In the rows, 128 means zero.
Here are made-up objects, facts about them, and rows of numbers that follow some of those facts. Name the object behind each unnamed row.

Some facts about the objects:
babarun ξ vatras; babarun ξ topon; braza ξ brizer; braza ξ trestir
brika ξ meza; brika ξ koba; brika ξ klazu; brika ξ klotros
debro ξ mikin; debro ξ mebam; dekul ξ plizi; dekul ξ ploka
dekul ξ dradel; digo ξ britre; digo ξ plipam; digo ξ dople
dorum ξ bigum; dorum ξ droflon; drelu ξ mebam; drelu ξ grebrik
drelu ξ trekik; drelu ξ vofizur; drubrar ξ kliple; drubrar ξ vatras
drubrar ξ skobus; drubrar ξ mebam; drubrar ξ gruva; drubrar ξ lagam
drudran ξ groplatrel; drudran ξ lifes; figrom ξ vatras; figrom ξ steskuplok
flemon ξ pleplupon; flemon ξ sogu; flemon ξ grebrik; fludom ξ plipam
fludom ξ grebrik; fludom ξ groplatrel; fludom ξ trekik; fluklevu ξ dradel
gedan ξ nagroflom; gedan ξ bekes; gomikun ξ zetrol; gomikun ξ grenis
gomikun ξ triri; gosul ξ fizel; gosul ξ skogole; gosul ξ gradrar
gosul ξ klazu; gosul ξ grenis; guso ξ gradrar; guso ξ plipam
guso ξ gruzor; gustar ξ bigum; gustar ξ koba; gustar ξ retra
gustar ξ droflon; kalum ξ nedol; kalum ξ grema; kalum ξ gruva
kalum ξ steskuplok; klafor ξ plipam; kluklek ξ repen; klutra ξ brizer
klutra ξ korurem; klutra ξ drebe; kudem ξ noger; kudem ξ gruva
kudem ξ neple; loga ξ skogole; loga ξ mikin; loga ξ pleplupon
loga ξ grulak; loga ξ zeza; mifel ξ brigrudul; mifel ξ mikin
mifel ξ sivutan; mifel ξ nagroflom; mifel ξ sogu; mifel ξ drebe
mifler ξ groplatrel; nesto ξ gafes; nesto ξ klubrel; pido ξ klolam
pido ξ mupla; rigik ξ baplan; rigik ξ zudum; rigik ξ dogrom
rigik ξ grebrik; rigik ξ vosamal; rotra ξ vatras; rotra ξ ploka
rotra ξ klozor; sese ξ grulak; seva ξ staskem; seva ξ grizul
seva ξ drutiskur; seva ξ masol; seva ξ dralibrim; skegre ξ dobuk
stibruk ξ zepubros; stibruk ξ zudum; stibruk ξ tribul; stibruk ξ fasa
tatos ξ fleroma; tatos ξ topon; tatos ξ pleplupon; tatos ξ korurem
tatos ξ drutiskur; tidreku ξ fizel; tidreku ξ skoplum; tidreku ξ mupla
tidreku ξ gruzor; todratrel ξ zepubros; todratrel ξ fleroma; todratrel ξ mikin
todratrel ξ brazis; trupur ξ skoplum; trupur ξ topon; trupur ξ mupla
trurel ξ ploka; trurel ξ korurem; vestak ξ vatras; vestak ξ pluze
vestak ξ mupla; vestak ξ kepi; vete ξ fubrun; vete ξ brizer
vete ξ pleske; babarun Ω fustetri; bekes Ω sivutan; brazis Ω tritrom
brigrudul Ω dobuk; brika Ω dorum; britre Ω brigrudul; brizer Ω masol
debro Ω rosto; dekul Ω debro; digo Ω zekegra; dogrom Ω klutra
dokim Ω klazu; dople Ω klotros; dorum Ω drelu; dradel Ω tidreku
dralibrim Ω foram; drebe Ω noger; drelu Ω gedan; drevoflok Ω seva
droflon Ω mikin; drudran Ω trestir; drutiskur Ω skogole; fasa Ω kalum
figrom Ω zegrum; fizel Ω babarun; flemon Ω kliple; flibran Ω bekes
flotror Ω drebe; fludom Ω gosul; forar Ω meza; fubrun Ω drubrar
fustetri Ω pleske; gafes Ω brizer; gedan Ω trekik; gitur Ω brazis
gosul Ω brika; grema Ω trurel; grenis Ω klubrel; groplatrel Ω retra
grulak Ω drutiskur; gruva Ω gitur; gruzor Ω kepi; gustar Ω korurem
kalum Ω lifes; kaplopos Ω droflon; kepi Ω ploka; klazu Ω staskem
kliple Ω todratrel; klolam Ω zetrol; klotros Ω tatos; klubrel Ω guso
klutra Ω digo; koba Ω grema; korurem Ω sogu; kudem Ω gomikun
loga Ω briste; masol Ω mifler; mebam Ω dralibrim; meza Ω grenis
mifel Ω zudum; mifler Ω lagam; mikin Ω zeza; nagroflom Ω gruva
neflen Ω repen; neple Ω groplatrel; noger Ω reskupin; noselim Ω triri
pagrur Ω rigik; pido Ω fluklevu; pigik Ω vofizur; pleplupon Ω pido
pleske Ω gustar; plizi Ω zaklar; pluze Ω vosamal; repen Ω flotror
reskupin Ω gruzor; retra Ω braza; rezum Ω koba; ribun Ω flibran
rosto Ω neple; rotra Ω nesto; sese Ω fubrun; seva Ω sese
sivutan Ω susto; skegre Ω drudran; skobus Ω steplir; skogole Ω dogrom
skoplum Ω sogas; sogas Ω figrom; sogu Ω klozor; staskem Ω gradrar
steplir Ω flemon; steskuplok Ω neflen; susto Ω fasa; tatos Ω mebam
tidreku Ω steskuplok; topon Ω pagrur; trestir Ω topon; tribul Ω forar
trurel Ω skobus; vatras Ω drevoflok; vestak Ω fizel; vofizur Ω zepubros
vosamal Ω kaplopos; zaklar Ω klolam; zekegra Ω klafor; zepubros Ω dople
zetrol Ω vestak; zeza Ω dekul; zudum Ω dradel

Known rows:
klotros: [129 124 145 137 119 138 104 132 139 118 117 153 145 146 112 149 121 123
 135 152 111 130 134 130 124 127 122 143 170]
topon: [138 115 139 140 122 125 128 113 126 118 112 138 141 130 112 144 128 145
 121 143 130 116 141 136 131 146 115 128 161]
trupur: [113 127 139 131 122 131 142 124 127 126 146 126 130 128 140 129 118 115
 124 127 132 130 124 131 137 129 123 114 115]
seva: [ 95 151 125 112 116 119 157 119 158 112 160 125 129 102  99 108 110 135
 132 118 116 125 130 114 125 130 107 140 130]
zetrol: [158 126 130 137 119 128 110 126 122 117 112 124 132 133 133 138 141 125
 123 131 128 133 120 132 133 110 137 135 136]
flotror: [128 148 116 129 123 125 115 148 116 130 149 124 131 132 134 122 131 120
 136 124 122 134 126 129 129 123 133 126 110]
pleske: [147 104 113 141 127 114 135 124 118 141 130 120 110 143 122 142 127 154
 136 110 120 127 129 130 104 134 114 155 120]
noselim: [ 93 103 144 117 132 146 119 124 159 121 106 128 145 127 122 156 113 127
 123 159 125 143 123 143 104 151 147 123 120]
braza: [122 134  96 136 116 122 164 129 109 160 171 127 104 138 131 135 119 126
 123  88 124 116 135 112 127 128  91 142 121]
baplan: [137 137 116 132 132 131 113 129 125 116 113 123 121 123 118 133 139 133
 120 128 130 128 137 131 127 127 140 128 128]
pido: [ 96 111 107  92 144 106 151 110 144 128 136 111 135 124 157 152 111  95
 110 134 133 149 106 151 127 139 139 115 141]
nagroflom: [141  95 115 115 129  86 113 100 128 126  99  88 116 124 143 136 137 128
 120 114 150 146  88 151 122 110 154 136 111]
gedan: [138 112 139 120 120 161 142 123 138 135 149 125 113 132 147 148 127 132
 118 122 130 135 132 131 105 137 116 123 110]
kaplopos: [128 135 122 125 121 108 126 135 124 125 138 122 131 122 120 125 128 130
 134 116 124 137 121 130 139 108 129 131 122]
koba: [159 128 151 127 110 141 106 143 140 130 131 149 115 145 133 126 133 113
 150 125 116 141 104 129 123 102 134 157 136]
susto: [102 123 136 163 120 140 138 113 135 134  96 136 122 123  95 102 136 122
 134 106 135 104 129 119 145 119 134 129 126]
dobuk: [158  87 114 128 180  72 125 142  55 159 138 149 197 148 124 175 111 144
 180 118 135  80 178 114  84  55 116   9 212]

Name these rows:
No name comes twice in this set of rows, the named rows included.
[128 120 129 122 135 109 112 106 147 107  91 100 133 111 112 130 135 133
 124 125 133 136 112 145 119 117 142 132 124] -> tribul
[ 92 125 139 106 125  94 152  95 154  98 151 123 154 102 132 116  98 134
 120 166 141 150 112 141 148 145 118 116 143] -> kudem
[113 103  96  92 144  96 123 103 152 112 110 100 131 118 136 160 125 132
 116 144 132 150 107 157 114 136 150 137 133] -> pleplupon
[163 142 130 108 133 149 132 132 120 121 116 136 107 138 147 147 150 117
 113 122 120 126 145 125 116 144 131 133 145] -> trekik
[125 141 123 139 127 148 142 136 123 133 133 149 133 136 123 143 124 130
 118 142 120 105 156 119 128 158 111 121 159] -> foram
[ 85 141  80 122 150 140 113 146 133 144  88 135 126 148 115 138 135  92
 126 114 116 118 134 139 129 144 162 124 131] -> gradrar
[ 94 178 122 107 129 135 171 129 137 119 163 148 127 111 110 104 114 115
 125 118 123 117 146 110 147 151 103 134 154] -> drubrar
[152 146 134 125 118 162 151 129 117 136 147 133  98 135 154 130 140 112
 119 105 127 119 139 111 129 134 109 125 121] -> todratrel
[137 157 124 142 123 155 135 149 109 133 152 137 120 132 134 123 140 104
 115 110 135 115 145 100 149 122 110 105 133] -> klafor
[137  99 146 135 121 101 122 115 122 119 127 129 131 126 133 110 124 156
 145 145 139 143 108 149 123 129 134 138 107] -> plizi
[120 128 117 137 117 113 155 125 118 136 162 132 126 128 136 113 112 123
 137 121 137 133 118 126 145 129 123 121 108] -> dekul
[142 106  92 181 130  95  95 136  76 145 131 115 174 153 121 191 123 166
 114 158 135 122 146 136 150 122 104 102 163] -> brigrudul
[106 120 134 145 121 152 145 128 138 125 144 127 142 129 124 141 114 135
 120 141 127 130 145 126 124 147 109 113 129] -> tatos

Now the same objects, written a new way:
Some objects and their rows:
vestak: [119 120  87 159 109  78 114 132 106  91  90 172 132  79 130 118  58  74
 110 148 128  91 166 121 108 162 159 233  88]
nagroflom: [129 101 143 120 177  86 139 122 139 168 129 108 135 155 144 102 108 137
 146 100 123 123 114 130 119 148 107 119 126]
gedan: [123 106  95 109 132 146 115 142 109 153  88 109 140 141 170 142 106 148
 142 126 133 103 125 144 131 137 137 163 143]
steskuplok: [112 134 148  91 186 158 120  91 155 128 177 164 140 143 103 102 163 123
 102 115  93  63 104 124 144  57 151  68 110]
klotros: [116 161 142 154 149  98 179 111  31  86 200 103 116 127 158 173 158  89
 147 144 187 123  95 168  67 125  77 125  92]
dokim: [127 140 125 105 136 117 124 128 125 113 105 130 133 115 134 137 121 157
 133 125 131 129 116 128 124 127 141 122 128]
drutiskur: [114 174 125 106 176  77 177 143 130 105  91  88 133 183  91  76  98 116
 110  93 204 155 135 113 149 148 135 140 163]
dobuk: [123 113 158 160  88 157 119 150 138 139 175 112  98 102 170 122 146 162
 112 136 103 161 138 128 164 140 103  76 129]
brigrudul: [122  97 131 128 173  89 133 135 136 172 125 113 135 159 146 112 110 116
 142 105 123 120 117 132 133 150 106 112 137]
guso: [119 125 133 195  60 199 131 157 111 160 117 149 132 111  95 155 153 124
 103 166 111 145 170 139 133 124 126 172 158]
neple: [174 116 131 134 176 157  71  68 150  89 118  84 147  91 131 137 108  90
 144 130 121 126 130 110 115  80 101  76 134]
droflon: [182 146 137 107 182 186 159  90 161  87 119  75 114  84 102 139 116 135
 148 138  94 143 114 112 105 153  98  83 142]
fluklevu: [115 114 144 143  69 159  95 152 134 111 134 117 136 100 204 140 125 162
 103 155 106 136 159 136 160 133 121  94 130]
pido: [120 158 117 130 102 149 138 134 128  99  86 156 138 134 112 133 132  70
 116 156 136  94 155 130 128 138 141 191 119]
foram: [116 120 149 166  72 160 111 153 108 130 174 114 115 102 179 150 153 133
 111 147 120 157 140 148 162 140  96  81 128]
steplir: [140 147 138 108  57 117  44 103 112 100  93 164 147 193 108  88 156 184
 148  97  66 155 138 137 131 131 135 158 136]
dekul: [174 115 105  93 152 175 116  82 152  88  67  86 149  77 160 164  66  77
 144 161 153 101 171 114 138 123 105  86 161]

Rows to name:
No name comes twice in this set of rows, the named rows included.
[119 134 126  96  50 104  41 100  89 101  73 161 149 195 169  97 151 128
 152  96  66 122 164 145 159 150 138 191 130] -> trurel
[133 128 110 103 147  85 132 137 135 111 119 155 127  85 133 120  99 170
 139 118 122 136 121 126 115 143 144 153 113] -> zaklar
[123 151 156 131 168  73 156 108 147 112 116 137 128 179  82  90 132  43
 130 110 163 123 131 117 133 141 114 138 103] -> topon
[145 156 136 114 156 169 170 135 113 112 130 114  90 134 118 120 135 155
 145 116 102 127 100 129  95 142 133 176 117] -> meza
[116 128 126  89 188 169 109  97 163 132 184 174 138 140  97 113 158 163
 114 121  76  73  96 121 142  58 146  74 118] -> noger
[114 106 147 163 113  99 161 149 151 152 155 106  98 133 104 105 148  41
 121 102 123 156 151 121 169 170  88  89 139] -> fleroma
[163 144 137 112 162 186 145 120 148  95 137  85  91  86 131 141 134 159
 147 130  88 140 111 121 119 136 107  90 132] -> retra
[170 100  88 134 179 169  93  76 156 107  78  71 142  86  96 164  83  29
 148 144 130 100 160 117 115 116  94 102 162] -> debro
[136 154 158 100 180 134 187 130 156 154 150 173 139 169  72 107 159 134
 124 156 101  88 121 124 101 120 134 106 125] -> gruzor
[111  98 149  89 181 112 192 133 159 189 159 164 142 175  97  99 144 178
 138 126  99  66 113 149 162 126 128  71 145] -> drebe
[130 140 129 106 115 124 103 125 139 111 104 142 139 144 138 125 140 161
 143 120 101 132 120 131 122 126 139 124 132] -> rezum
[118 147 151 117 170 110 139 112 153 109 139 162 138 145  87 101 155  84
 107 142 107  86 131 117 144 117 131 103 105] -> kepi
[117 110 132 159  82 111 101 149 150 163 186 113 123 103  88 148 160 141
 108 117 123 174 132 116 159 125 111  64 156] -> baplan
[125 166 110 125 163 137 130 148 103 118 104  88 132 137 149  79  99 195
 110  98 181 137 127 132 121 114 153 147 165] -> zekegra

The same objects again, as new rows of numbers:
Some rows with their names:
plipam: [155  81 121 135 131 153 177 107 151 136 127 157 137 162 158 118 138 109
 178 130 116 102 149 108 129 104 158 160 101 125]
klubrel: [142  83 125 120 129 146 166 107 127 131 129 135 135 150 169 137 141 125
 161 135  93 113 154 114 119  96 166 154 112 114]
mifel: [209  70  98 131 111 141 171 119  78  92 131 153 157 199 136 106 156 158
  89 159 132 134 133 127 126  95 190 160 172 142]
zegrum: [141  83 137 114 137 178 160 106 124 125 125 136 133 150 182 137 142 120
 167 138 101 111 149 114 109  99 160 153 105 123]
susto: [140  84 123 120 128 144 167 106 128 129 129 134 136 151 167 133 141 125
 161 134  93 112 151 114 120  95 165 155 110 113]
fustetri: [122  83  97 130 119 163 160  94 130 156 143 129 128 178 202 201 135 132
 160 126 134  99 149 120 155  73 178 139  72 115]
plizi: [131  70  59 157 104  30 160  77 134 172 161 139 136 152 235 151 140 138
 165 112 101 123 149 110 105 117 168 127  87  89]
dradel: [174  69 115 110 121 176 169 126  88 114 131 162 146 182 149  81 159 154
  92 156 158 145 131 128 111  98 191 161 156 153]
dorum: [153  84 128 126 151 155 159 106 124 146 135 124 140 170 150 146 124 121
 136 130 101 118 151 120 112 109 157 152 131  95]
gosul: [160  83 112 134 135 144 162 105 137 124 132 131 144 165 154 144 135 115
 159 133  97 109 159 114 122 101 158 154 123 110]
skobus: [142  85 127 119 127 137 164 105 128 130 128 134 136 150 164 130 143 126
 161 134  94 114 151 115 123  94 166 154 107 113]
steplir: [138  82 127 115 126 151 164 109 130 122 130 135 138 156 172 131 134 125
 154 128  86  98 154 115 124 103 158 153 109 118]
retra: [ 98 106 198 129 117 175 163 141 150 119 116 136 162 135 138 154 169 101
 164 113  56 153 157  99 117 115 154 140 133  85]
topon: [140  85 118 116 126 133 160 100 142 116 128 132 139 149 170 138 146 124
 152 137  94 114 171 112 122  90 164 154 109 119]
seva: [152  82 122 127 131 143 164 105 131 123 131 132 141 160 162 137 138 120
 164 133  92 112 160 117 120  94 158 149 123 114]
dralibrim: [149  87 124 128 137 159 166 102 125 140 122 130 125 141 166 138 152 123
 188 149 117 144 150 111  99  85 168 155 111 114]
stibruk: [159  82 125 128 135 143 163 103 125 123 131 132 142 166 162 140 139 119
 160 134  90 110 158 117 119  95 156 151 122 112]

Rows to name:
No name comes twice in this set of rows, the named rows included.
[138  81  94 129 125  92 143  80 144 148 149 134 137 180 213 191 138 125
 154 126 139 110 175 121 145  72 155 123  74 112] -> babarun
[143  88 123 113 125  53 162  95 139 144 135 141 140 151 149 118 147 130
 136 131  98 124 166 117 141  80 168 147 101 104] -> vatras
[155  82 108 135 130 107 169 102 137 133 136 132 143 164 143 133 137 124
 155 129  88 116 161 118 134  90 166 154 127 101] -> skegre
[164  88 135 128 132 142 164  96 109 133 120 132 129 147 171 143 152 125
 183 149 109 131 139 111 109  84 166 152 107 110] -> mebam
[173  81 141 128 130 132 169  97 120 117 125 136 142 175 173 138 136 119
 171 134  88 108 154 116 121  88 153 144 119 113] -> drelu
[135  81 109 123 114 102 174 109 140 124 140 136 150 162 150 129 127 134
 124 113  58  85 160 120 155 104 170 160 114 103] -> pigik
[143  79 136 118 144 181 154 112 124 128 133 137 136 159 174 128 136 110
 179 133 103 114 157 120 107  94 147 144 119 123] -> fluklevu
[133  72  73 149 110  81 155  79 129 159 153 134 134 156 243 170 138 135
 165 119 110 116 150 109 102 117 162 127  79  99] -> zetrol
[130  77  75 143 117 118 156  86 137 151 147 130 134 165 224 191 137 131
 159 124 124 105 159 111 124 100 167 134  76 109] -> fizel
[145  84 111 130 123 114 174 104 138 139 133 140 138 154 147 124 140 127
 156 130  89 114 151 113 135  94 176 160 113 108] -> britre
[153  83 122 128 140 148 162 105 130 133 134 130 142 165 155 142 132 119
 150 131  97 115 157 118 118 101 159 152 126 104] -> brika
[ 99  98 216 126 119 180 184 131 168 115 111 139 161 147 156 138 162 107
 163 108  43 165 177 100 112  98 155 131 135  93] -> groplatrel
[159  85 138 113 137  94 153  94 132 132 134 141 141 162 162 126 142 117
 149 135 107 117 164 118 128  83 150 141 107 111] -> figrom

The same objects again, as new rows of numbers:
Named rows:
dokim: [116  96 134 155  66 128 159 116 110 118 124 107 128 141 115 156 166 137
 162 178 119 183 118 109 141 115 172]
grizul: [130 131 126 123 129 126 141 132 116 126 122 125 125 127 130 127 128 127
 131 135 128 141 137 130 128 127 126]
nagroflom: [146  92 133 124  96 119 121 139  86 135 153 135 115 134 131 148 188 114
 188 123 138 206 127 139  72  81 127]
trestir: [105 151 125 138 138 117 127 143 110 135 114 139 124 126 135 132 107 118
 114 133 122 139 153 116 143 133 121]
zekegra: [110 150 133 106 146 128 117 133 108 145 127 128 116 123 107 119  97 124
 116 124 130 131 147 122 137 136 133]
dople: [119 151 100 143 133 138 141 143 122 119 103 128 133 136 128 116 126 143
 100 137 123 133 143 120 146 142 125]
flemon: [156 122 144 130 121 140 100 154 166 152 161 119 155 120 141 121 125 123
 107 102 128 106 124 132 112 135  93]
nesto: [ 90 130 144 113 160 107  97  52 155 156 121 152 124 126 125  84  92 114
 140 111 164  57 100 156  99 139 141]
babarun: [112 107 132 120 130 121 114 153 165 110 146 150 137 138 123 146 130 106
 114  82 124  97 111 119 104 111 139]
figrom: [ 99 114 117 147 105 128 166 127 177  94 117 142 171 130 146 147 147 126
 105 142 130  44  79 138 107 112 143]
klotros: [124 157 109 134 136 136 143 142 125 113 108 135 130 133 141 122 115 141
 107 144 117 133 135 118 145 140 122]
baplan: [130 130 127 121 134 128 136 133 111 128 123 126 130 125 127 126 127 127
 129 138 130 146 137 132 132 129 123]
vosamal: [107 135 133 107 128 128 130 112 111 145 122 129 116 129 101 124 127 126
 131 130 134 153 135 129 119 128 142]
groplatrel: [137 124 160 103 140 116 109  86 122 134 102 168 149  95 104 148  95 144
 118 135 126 178 134 151 140 139 135]
gitur: [156  88 135 121 136 101 109 127  91 117 153 133 122 123 143 147 174 114
 189 125 158 176 128 153  99  82 129]
pleske: [134 137 128 124 145 119 124 145 108 126 130 134 117 121 137 128 128 122
 135 118 134 146 146 129 128 125 118]
sivutan: [163 119 136 109 114 143 136 150 134 111 148  78 108 139  98 129 127 152
 137 135 117 177 142  94 191 142 139]

Name these rows:
No name comes twice in this set of rows, the named rows included.
[169 117 118 168  78 168 110 145 165 140 132 150 177 102 106 164 165 154
  87  96 111 140 119 141  78 131  84] -> fludom
[ 93 135 140 145  70 151 130 121 164 176 143 129 126 144 108 121 133 122
 121 125 113 137 101 105  73 141 126] -> mifel
[140 130 128 108 183  98 115 140 122 101 131 132 134 116 152 120 113 120
 136 120 156 109 147 145 163 119 120] -> klozor
[125  98 130 129 127 125 110 142 155 114 141 142 131 142 130 154 128 100
 115  82 103 102 107 123 102 114 140] -> vestak
[134 131 117 145 147 107 170 102 125 104  97 119 157 117 181 112 128 130
 114 176 148  77 121 163 150 131 122] -> zegrum
[175 107 156 143 115 131  85 131 160 119 141 160 164 101 123 168 110 141
 110 105 104 134 122 129 131 131 104] -> mifler
[175 126 105 163 116 150 124 146 156 127 148 116 137 123 157 132 151 128
 118 107 105  80 114 135  92 133  86] -> gosul
[126 123 163 134 155  95  97  81 165 131 141 135 109 120 140  99  91 118
 149 104 159  74 121 131 150 147 126] -> braza
[161 104 141 118 101 154 103 150 181 105 166  92 126 142  90 137 121 161
 137 115 113 109 111  87 186 133 145] -> kalum
[108 145  72 154 186  83  66 152 125  74  89 219 129 186 188  80  98 120
 160 124 152 196 135 100 170 129 126] -> dobuk
[151  86 130 113 135 106 106 139  92 110 152 141 131 125 136 142 178 118
 191 128 157 166 124 150  96  70 137] -> gruva
[152 146 144 145 130 120 144 152 116 122 145 122 108 110 141 145 132 126
 141 116 129 145 163 114 135 130  99] -> brizer
[193 113 149  99 146 123 111 133 144  89 140  94 128 127 114 122 103 159
 139 140 124 153 141 113 230 147 140] -> lifes
[143 105 123 123 147 114 141 113 114 121 115 111 112 137 146 146 124  95
 104 116  89 145 126 134 131 138 144] -> mupla

